How the units are linked:
from | x y c t i o
zoke | lako lupu mapa tamu pipe veko
duko | pazu pipe bufe kaze mipa kisi
muba | zeni kini fika loki gilu nosu
pazu | gimo kaze pala bida kiti pule
misu | veko zeni gemo koro nuta pini
gemo | lupu besa beme misu zano zeni
pini | gilu raka zeni fika misu fose
kini | loki domo fose nosu fika zasa
zasa | numa kiti domo dida kini bonu
dida | luto bonu zasa gepi nosu gimo
gepi | domo gimo dida gofi numa mipa
veko | zano koro lupu beme zoke gilu
lako | nala tamu kisi rulu kaze zano
koro | beme pini misu gilu lupu fika
bufe | pala nala bida duko gimo pipe
fika | besa fose pini muba koro kini
tamu | rulu veko zoke zano kisi beme
kaze | bida kisi duko pule pala lako
loki | pini nosu muba raka besa numa
gofi | zasa mipa gepi kiti luto pala
raka | fika numa loki fose zeni luto
luto | kini gepi numa domo raka gofi
pipe | kaze mapa nala kisi bufe zoke
zeni | koro loki besa pini gemo raka
nuta | zoke gemo zano lupu rulu misu
nala | duko rulu pule pipe bida mapa
domo | nosu gofi luto zasa fose kiti
beme | nuta gilu veko gemo tamu besa
kiti | dida pala gofi bonu domo pazu
kisi | pule zoke pipe lako duko tamu
mipa | kiti bufe gimo pala gepi duko
zano | mapa beme tamu nuta lako gemo
gimo | gofi bida bonu mipa dida bufe
nosu | raka zasa kini numa muba dida
lupu | tamu misu nuta veko mapa koro
bonu | gepi pazu kiti gimo zasa bida
bida | mipa pule pazu bufe bonu nala
pala | bonu duko mipa pazu gofi kaze
rulu | pipe zano lako mapa pule nuta
mapa | kisi nuta rulu zoke nala lupu
gilu | gemo fika koro besa veko muba
pule | bufe lako kaze nala pazu rulu
numa | fose dida nosu luto loki gepi
fose | muba luto raka kini pini domo
besa | misu muba gilu zeni beme loki

The rows follow the links: the fewer symbols apart two units are, the more alike their rows tend to be.

Each row is also shifted at random along 7 hidden directions that mean nothing.

Some units, each with a row of numbers:
beme -> [ 13  -8 -31 -14  35  -8 -32 -10 -21 -55  59 -48  -5  65 -14 -24   8 -11  27 -11  16  23 -38 -20 -12  19  -7  16  11  40 -54 -30   1 -40 -37  24 -13   5  -8  -8  20 -58  16 -42  34 -10  26  27  34 -13  -4   0  17 -70 -12  14  11 -31]
zasa -> [ -8  14  -4 -17 -26  15  28  -3  -5  37  12 -11   7 -62  -9  28  10   6   1  -2   8 -25  13 -12   9  -7  28   6 -19 -24  37  10   0  11   5 -14   9  -3  11   1   5  21  22  29 -15  -9  -3   4   3   6   6  10 -23  16   2   7  11  -6]
luto -> [ -8  11  -2  43 -21 -18 -24  46  25  28 -55 -48   2  33 -20  32  13  -5   8  31 -17  -3  47 -23 -16   9  -9  11 -13 -16  19 -18  15  26   8 -49 -21 -10  27  26 -26   6  12  34  10  -5  -7 -20  -5 -10  -2  53 -14  32  43  -1  11   9]
fika -> [  9 -16  14  40 -29 -45  -8  28  23   2 -53  57  -5 -93   7  -6   8 -32   6  23 -31 128 -46 -12 -19  16 -29  14 -10 -26   0  78  24 -29 -10 -46   3   5  18 -38   8   9  -9  32 -22   3 -15  32 -36 -33  20  43  -1  39  13  19   1  41]
besa -> [  7 -24  57   2  -9 -19  23   2   6   4  -3  38 -31   1  26  -4  -2  -9   2  24 -18 -35   2  15  21  13 -31   4 -34  -7 -13   2  10  12  -9  -2  20  13  22 -12  18   2   4  12 -37 -29 -32  29  -3  -8 -18 -16 -19  -4   2   0  -3  20]
kisi -> [ -1  -5  15 -44  22  26  39 -39  -1  -4  37   5  -9   1  13 -10 -16  21  -7  -8  23 -74  16  16  43   3  17 -30   5  10  -5 -35 -23  15   6  49   2  -2 -14  -9  24  11 -11 -27 -15  -4  -3  -5  -1  28 -14 -33  -3 -30 -11 -24 -17   0]
rulu -> [  4 -11   1  -1   8  -4   1 -38 -46 -14  -7 -49   4   6  42 -22 -10  23 -27  -7   9 -10 -22  30  -3 -13   1 -12   7  16 -18  -7 -16   9   3  33   1   5   3  20  -8   5 -24 -28 -14  -8 -16 -19  -8   1 -22 -59  25 -13 -43 -12 -27  -6]
nuta -> [ 11 -19  -3 -11   6  -7   7 -24 -16 -29  15  46   0 -28  29 -29  -6  -4  -7  -5  10  31 -56   2   4   8  -1  -7   4  14 -27  13 -11 -26 -11  28   8   9  -6 -34  20  -4 -16 -28 -13  -3 -11  17 -14  -6 -11 -13  14 -25 -33   1 -12   6]
loki -> [  5 -14 -18   0 -30  16  -2   9 -15  23   7  27   1  -6  20   8   7  -6 -15  -5  10 -78  -4 -24  -2   0  14  28 -40 -21   9 -20   0  17   9 -11  30  12  36  10   4  12  22  21 -18 -38 -30  31  10 -21 -34  18 -14   5 -41  11   8 -12]
pala -> [-12  18  62   0  -8   6  39  -6   5  33 -26  56  -3   4   3  23 -10  14  -9   0 -10 -27  35  39  13 -20  -4 -29   2  -1  31  11  -2  30  23   1   8 -12 -16   7 -18  31 -12  17 -14  21  -8 -36 -10  26  17 -42 -13  31  26 -17  -7   5]
raka -> [  6  -7 -66  65 -30  -9 -85  39 -32  10 -54 -38  17  -3  23  -9   4  -9 -35 -19 -29  46 -16  -2 -72 -33 -10  51  -5 -27  10  45  20   4  25 -51  15  17  24  56 -48  -3  -3  27   7 -12  -4   8   7 -59 -14   8  24  60 -50  27   5  -6]
nala -> [ -4   7   6  11  21 -14  -8  -2  23 -21 -26  24   3 -12 -10 -16 -12   3   0  -2 -12  89  -8  22  -5  -6 -11 -24  42  12  -8  35  -3 -16   6   6 -17  -6 -33 -17  -6   1 -33 -17  11  43  21 -27 -22  11  28 -10  22  14  25 -11 -14  19]
tamu -> [  8  -6  30 -22  30 -26  25 -14  31 -43  24   0 -16   1 -18 -18   1 -12  32  26   6  53 -18  -9  35  40 -15 -27  14  25 -36 -13  -3 -31 -38  27 -28 -10 -17 -51  39 -20  -7 -28   4  12  12   9 -15  20  14  16  -1 -50  43 -10  -5  19]
gemo -> [ 10 -25  39 -30   9 -14  35 -25  -2 -11  34   8 -32 -39  22 -17 -10  -3   2  14  -7 -20 -13  20  33  16 -18  -8 -17   0 -19   7   0  -4 -20  23  16  12   1 -18  37  -3  -2  -6 -40 -22 -19  35  -2   2  -8 -34 -11 -26  -9  -2 -10  20]
misu -> [ 11 -29  -1 -18   2   5  -2 -15 -22  -3  28 -32 -25 -21  34 -25 -14   7 -21  -1  -9 -62   2  23  17  -5 -10  10 -19 -13 -13   0  -7  12   0  20  27  26  12  21  19  -5  -4  -6 -38 -34 -21  30  10 -18 -32 -41   0  -7 -45   1 -12   9]
zano -> [  6 -17  14   2  15  -9  -3  -4  16 -30  -6  69  -9  -7  17 -32 -15 -10  -5   3  -9  45 -28  15   4   8 -21 -12  15   8 -24  25  -4 -19   2  14   5   6 -17 -29  11  -4 -31 -20 -11  13   0  10 -18  -8   1  -5  18  -3  -6  -5 -14  21]
nosu -> [ -4   6  -5  25  -9  24 -37  45  19  21  -9 114  -5  64 -14  11  -8 -14  -8 -19 -31 -43  28   6 -28 -22 -15  27 -13 -13  19  15  17  17  36 -35  33   9  -2  25 -31  -3   7  27  10   8  11  12  27 -25   4  14  -8  45  -2  16  27 -15]
gilu -> [ 10 -20  10  12   5 -21 -24   7  -6 -23   6  35 -16   7   8 -20  -1 -20   7  -2 -25  48 -33  12 -16   3 -32  16  -4   6 -29  32  13 -24 -16  -5  13  13  -1 -10   8 -24  -3  -1  -4  -7   0  34   6 -28   3 -12   9  -5 -12  18   6   3]
veko -> [ 13 -17 -35  33  11 -29 -47   9 -13 -47 -19 -33  11  44  12 -28  10 -16   2   8   6  68 -51 -23 -31  17 -12  11  13  25 -45 -11  -1 -30 -20   0 -19   4  10  -8  -6 -31 -12 -32  24  -4   1   5  -9 -23 -17  29  31 -30 -17   4  -8  -3]

From each start, follow one symbol. Which unit do you reach?
Answer with the unit's name.
---
[ 11 -21 -15  -8   2  12 -16  -6 -20 -22  33  63  -4  10  19 -24  -6 -13  -7 -18   3 -19 -42  -3  -7   2  -4  21 -15   7 -25   3   0 -19  -6  13  25  19   5 -13  14 -17   1 -16  -8 -18  -9  40  13 -24 -20  -6   7 -23 -48  15   3 -13]
c
misu
---
[-15  21  34  23 -19 -17  19   8   2  28 -44  -1  14   3  -9  32  12   5   6  10  -1  27  15   1  -8  -5   1 -13   1   1  25   3   6  11   4 -20 -15 -19   3   3 -25  22   2  21   9  19  -6 -36 -15  15  18   6 -12  23  37  -6   3   0]
x
gepi
---
[ -9   5   7  14   4  14  -1   9  31  16 -50  17   3   5   7  -1 -21  19 -28   6 -10 -27  47  25   7 -14  -1 -23  21 -17  22  -1 -12  39  43   1  -6  -3 -13  23 -24  33 -36   0  -7  24  -3 -44 -20  17  -4  -6  11  45  14 -28 -21  26]
o
kisi
---
[ 11 -15 -11  -3 -24   6   7 -17 -50 -11  25  45  12  17  36  -3  16 -12  -6  -9  31 -37 -66 -32 -12  10  14  26 -38  10 -19 -29  -5 -18 -20  15  25   9  34 -19  13  -8  24  -8  -4 -44 -33  39   9 -22 -37   6  -4 -42 -60  20   8 -31]
y
loki
---
[-12  17   4   4 -15  10  22   3  17  30 -33 -18  13 -11  -7  25   4  15  -5  10  11 -26  40 -10  12  -4  18 -18   3 -12  34 -20  -7  29  18 -11 -17 -18   4   9 -14  32  -5  15   1   9  -7 -41 -16  23   0  18 -11  25  25 -15  -5   7]
c
gimo
---
[-13  20  -4 -39  -8  23  39  -8   8  37  31 -50   1 -56 -28  30   5  13  10  -3  10 -43  40  -7  26  -5  29  -7  -5 -23  37  -4  -1  16   2  -1   0  -8  -4   7  14  19  28  25  -7  -2  11  -3  11  25  17   0 -25   5  20   1   9  -5]
t
kiti
---
[ -7  16   6   4 -25  22  19 -18 -41  35 -20  40  25  -4  22  23   3  19 -25 -24  18 -37  -8  13 -17 -30  26  -5  -7  -4  34   1  -7  20  23   4  19  -9   4  16 -27  34   0  11  -2   3 -16 -30  -3  11  -4 -34  -2  24 -31  -3  -4 -27]
t
mipa
---
[ -8  21 -33   7 -18   5  -5   6 -13  26 -17 -59  25 -38 -13  24  14  11  -3  -7  12  24   4 -15 -17 -13  25   5   7 -15  32   7  -1   4   4 -17 -14  -9   6  15 -16  15  12  18  14   5   5 -22  -3   5  12  18  -3  22   1   7   5 -10]
o
pazu
---
[ 10 -10  17  17 -45 -17  23   1 -15  10 -16  83  11 -49  29   8  20 -22   0   7   9  22 -62 -27  -9  14   2  17 -38 -10   0  16   5 -18 -11 -18  21   1  35 -43  11  17  15  21 -21 -26 -40  35 -22 -23 -14  32 -10  -2 -24  19   5   0]
t
loki
---
[-14  15  70  41 -21 -23  32   8  16  26 -84  34   9  38  14  27   2  10  -5  28  -3   6  32  19   3   0 -15 -32  -1   8  21 -12  -3  36  19 -12 -20 -26   7   2 -36  38 -23  12  -4  23 -27 -60 -36  24   2  -3  -9  31  46 -26 -16  19]
t
bida
---
[-10  13 -16 -12   5  11  17  -4  28  19 -20 -84   5 -34  -9   9  -8  24 -10  19   9 -30  54  -3  27   3  22 -26  19 -20  25 -22 -15  33  16   5 -27  -8  -3  16  -1  27 -16   2  -8   7   1 -39 -17  29  -3  15  -1  18  24 -29 -19  26]
y
nala
---
[  7 -21  -3   7 -12  -2 -18  22  12   8  -3  34 -21 -32  12 -13  -9 -13  -9   3 -29  -8   4  10  -3  -1 -20  24 -22 -27   2  32  14   1   9 -20  26  20   9   7   6  -2   0  21 -25 -16  -9  38   4 -31  -7   1  -4  26 -16  11   6  20]
i
misu
---
[  6 -14  54  33   6 -33  -1  -3   9 -21 -59  67  -8  30  28 -24 -12  -1 -13  18 -18  56 -17  34  -5   3 -37 -27  12  17 -24  19  -2   0   6   8  -8  -4 -10 -18 -16  10 -42 -17 -10  21 -18 -26 -36   3  -1 -21  19   9  12 -15 -23  26]
o
lupu
